Below is a small trained network, with its code and all its weights. Each question gives an input and a target symbol and asks what happens when units are switched off, that is, made to give their printed mean instead of their output.

import numpy as np


def w(rows, s, z=0):
    codes = np.array(rows[::2]) - 128.0
    scale = np.full(codes.shape[1], s)
    scale[-1] = z or s
    return codes * scale


def norm(h):
    return h / np.sqrt((h * h).mean(-1, keepdims=True) + 1e-5)


def softmax(a):
    e = np.exp(a - a.max(-1, keepdims=True))
    return e / e.sum(-1, keepdims=True)


def log_softmax(a):
    a = a - a.max(-1, keepdims=True)
    return a - np.log(np.exp(a).sum(-1, keepdims=True))


def net(x, mask):
    ids = ['ΘΛΨαβγμ'.index(c) for c in x.split()]
    T = len(ids)
    res = E[ids] + P[:T]
    u = 0
    for l in range(3):
        r = norm(res)
        for j in range(2):
            rows = slice(4 * j, 4 * j + 4)
            q, k, v = (r @ M[l][rows].T for M in (Q, K, V))
            z = softmax(np.where(np.tri(T) > 0, q @ k.T / 4**0.5, -1e9)) @ v
            o = O[l][rows]
            res = res + np.where(mask[u + j], z, o[:, -1]) @ o[:, :-1]
        u += 2
    return log_softmax(norm(res)[-1] @ U[:, :-1].T + U[:, -1])


Q, K, V, O = {}, {}, {}, {}
E = w([
[77,78,147],'Θ',
[248,181,209],'Λ',
[163,124,198],'Ψ',
[136,95,183],'α',
[12,99,157],'β',
[83,170,92],'γ',
[64,171,56],'μ',
],0.015)
P = w([
[3,250,251],'0',
[33,196,233],'1',
[19,175,189],'2',
[74,175,160],'3',
[84,125,150],'4',
[91,98,151],'5',
[105,88,137],'6',
[104,83,126],'7',
[104,104,103],'8',
[93,109,61],'9',
[105,135,46],'10',
[123,142,42],'11',
],0.0054)
Q[0] = w([
[197,145,31],'L0H0',
[131,99,107],'L0H0',
[36,78,36],'L0H0',
[155,42,110],'L0H0',
[179,132,61],'L0H1',
[72,166,138],'L0H1',
[155,51,127],'L0H1',
[245,190,68],'L0H1',
],0.011)
K[0] = w([
[92,165,254],'L0H0',
[185,102,246],'L0H0',
[235,171,52],'L0H0',
[148,118,168],'L0H0',
[103,188,116],'L0H1',
[82,79,157],'L0H1',
[111,218,120],'L0H1',
[51,134,183],'L0H1',
],0.0095)
V[0] = w([
[186,6,134],'L0H0',
[128,125,60],'L0H0',
[238,151,211],'L0H0',
[158,183,105],'L0H0',
[117,180,111],'L0H1',
[95,142,198],'L0H1',
[187,65,69],'L0H1',
[85,127,100],'L0H1',
],0.015)
O[0] = w([
[114,200,87,56],'L0H0',
[82,181,217,61],'L0H0',
[100,124,162,119],'L0H0',
[47,105,189,92],'L0H0',
[209,181,254,118],'L0H1',
[116,44,140,241],'L0H1',
[81,164,97,9],'L0H1',
[75,79,164,113],'L0H1',
],0.0085,0.011)
Q[1] = w([
[137,67,24],'L1H0',
[175,5,162],'L1H0',
[132,176,129],'L1H0',
[50,65,60],'L1H0',
[32,160,206],'L1H1',
[148,34,77],'L1H1',
[116,11,220],'L1H1',
[148,154,95],'L1H1',
],0.011)
K[1] = w([
[120,238,63],'L1H0',
[109,84,9],'L1H0',
[73,41,231],'L1H0',
[101,142,123],'L1H0',
[184,122,172],'L1H1',
[76,233,70],'L1H1',
[23,130,60],'L1H1',
[139,43,106],'L1H1',
],0.011)
V[1] = w([
[205,184,139],'L1H0',
[75,30,158],'L1H0',
[18,120,105],'L1H0',
[29,115,144],'L1H0',
[154,165,184],'L1H1',
[215,82,116],'L1H1',
[98,130,181],'L1H1',
[121,197,2],'L1H1',
],0.0094)
O[1] = w([
[117,151,101,81],'L1H0',
[166,132,155,244],'L1H0',
[143,39,244,101],'L1H0',
[158,2,208,119],'L1H0',
[110,83,114,92],'L1H1',
[66,201,122,180],'L1H1',
[147,114,49,142],'L1H1',
[158,120,208,1],'L1H1',
],0.0052,0.0098)
Q[2] = w([
[82,149,114],'L2H0',
[250,92,135],'L2H0',
[112,156,172],'L2H0',
[92,35,141],'L2H0',
[201,94,104],'L2H1',
[150,151,39],'L2H1',
[89,34,101],'L2H1',
[78,195,163],'L2H1',
],0.014)
K[2] = w([
[108,241,104],'L2H0',
[126,44,173],'L2H0',
[202,46,245],'L2H0',
[164,147,67],'L2H0',
[118,171,73],'L2H1',
[128,174,150],'L2H1',
[59,172,113],'L2H1',
[195,151,150],'L2H1',
],0.012)
V[2] = w([
[64,100,67],'L2H0',
[251,154,163],'L2H0',
[101,94,92],'L2H0',
[160,96,222],'L2H0',
[181,84,133],'L2H1',
[211,96,81],'L2H1',
[99,31,41],'L2H1',
[240,80,189],'L2H1',
],0.012)
O[2] = w([
[198,2,164,139],'L2H0',
[129,216,134,143],'L2H0',
[150,93,116,159],'L2H0',
[211,194,132,173],'L2H0',
[174,123,74,184],'L2H1',
[97,238,131,174],'L2H1',
[87,137,165,248],'L2H1',
[70,217,75,190],'L2H1',
],0.0076,0.013)
U = w([
[122,100,153,74],'Θ',
[78,180,166,173],'Λ',
[108,141,32,55],'Ψ',
[128,92,106,253],'α',
[170,80,180,116],'β',
[133,153,180,170],'γ',
[166,106,249,85],'μ',
],0.019,0.0055)

Each question gives the input, a string of symbols that net reads in full, and the target symbol t.
The units are the heads (4 rows each of Q, K, V and O). Each row of codes is followed by its name. A weight is (code - 128) times the scale printed after its matrix; where a second scale follows, it is the last column's (O and U).
mask holds one flag per head, layer by layer. A switched-off head (its flag False) gives its mean, the last column of its rows in O, instead of its output. The means were averaged over made-up inputs and are rounded, as every weight is.
A unit's drop is (log p(t) with every unit on - log p(t) with that unit switched off) / (log p(t) with every unit on - log p(t) with every unit switched off).
The circuit of an input: a set's keep is (log p(t) with only the set's units on - log p(t) with every unit switched off) / (log p(t) with every unit on - log p(t) with every unit switched off). Starting from all 6 units, units are removed one at a time, each time the one whose removal leaves the highest keep (on an exact tie, the one counted first), for as long as the keep stays at least 0.8.
units of the circuit, in order: the units of the circuit, biggest drop first
unit that matters most: the unit with the biggest drop
which heads matter: for each layer, one digit per head in row order, 1 if its drop is at least 0.15 and else 0, layers parted by /
drop when u is switched off: that unit's drop, to one decimal
input α μ Λ Ψ μ β β μ Λ μ, target Λ: which heads matter -> 11 / 10 / 10
input μ α μ α γ μ Ψ α, target μ: unit that matters most -> L0H1
input Θ α μ β γ Λ γ β, target Λ: units of the circuit, in order -> [L0H1; L0H0]
input Ψ α Λ γ, target Λ: units of the circuit, in order -> [L0H0; L2H0]
input γ Λ α Ψ α Λ β Λ Λ Θ, target Λ: which heads matter -> 10 / 00 / 10
input γ α α Λ γ, target Λ: which heads matter -> 10 / 00 / 10
input Θ γ β Λ Ψ μ Λ Λ α Ψ, target Ψ: which heads matter -> 11 / 10 / 00
input α Λ γ Ψ Θ μ Θ, target μ: which heads matter -> 00 / 00 / 00
input Λ α β β α β Θ α Λ Ψ Λ, target Ψ: units of the circuit, in order -> [L0H0; L1H0]
input α γ Θ α μ γ α γ α α μ, target α: which heads matter -> 01 / 00 / 10
input Λ β α β Λ α Λ, target α: which heads matter -> 10 / 00 / 10
input Ψ γ γ μ Θ, target μ: which heads matter -> 10 / 00 / 00
input β α α, target α: which heads matter -> 01 / 00 / 00
input Ψ β β Λ α α, target Ψ: which heads matter -> 10 / 10 / 00
input γ μ Ψ μ γ, target μ: unit that matters most -> L1H1
input Θ Λ μ, target Λ: drop when L1H0 is switched off -> 0.0
input α β β Θ Ψ, target α: drop when L0H1 is switched off -> 0.2
input β β α, target α: drop when L0H1 is switched off -> 0.2
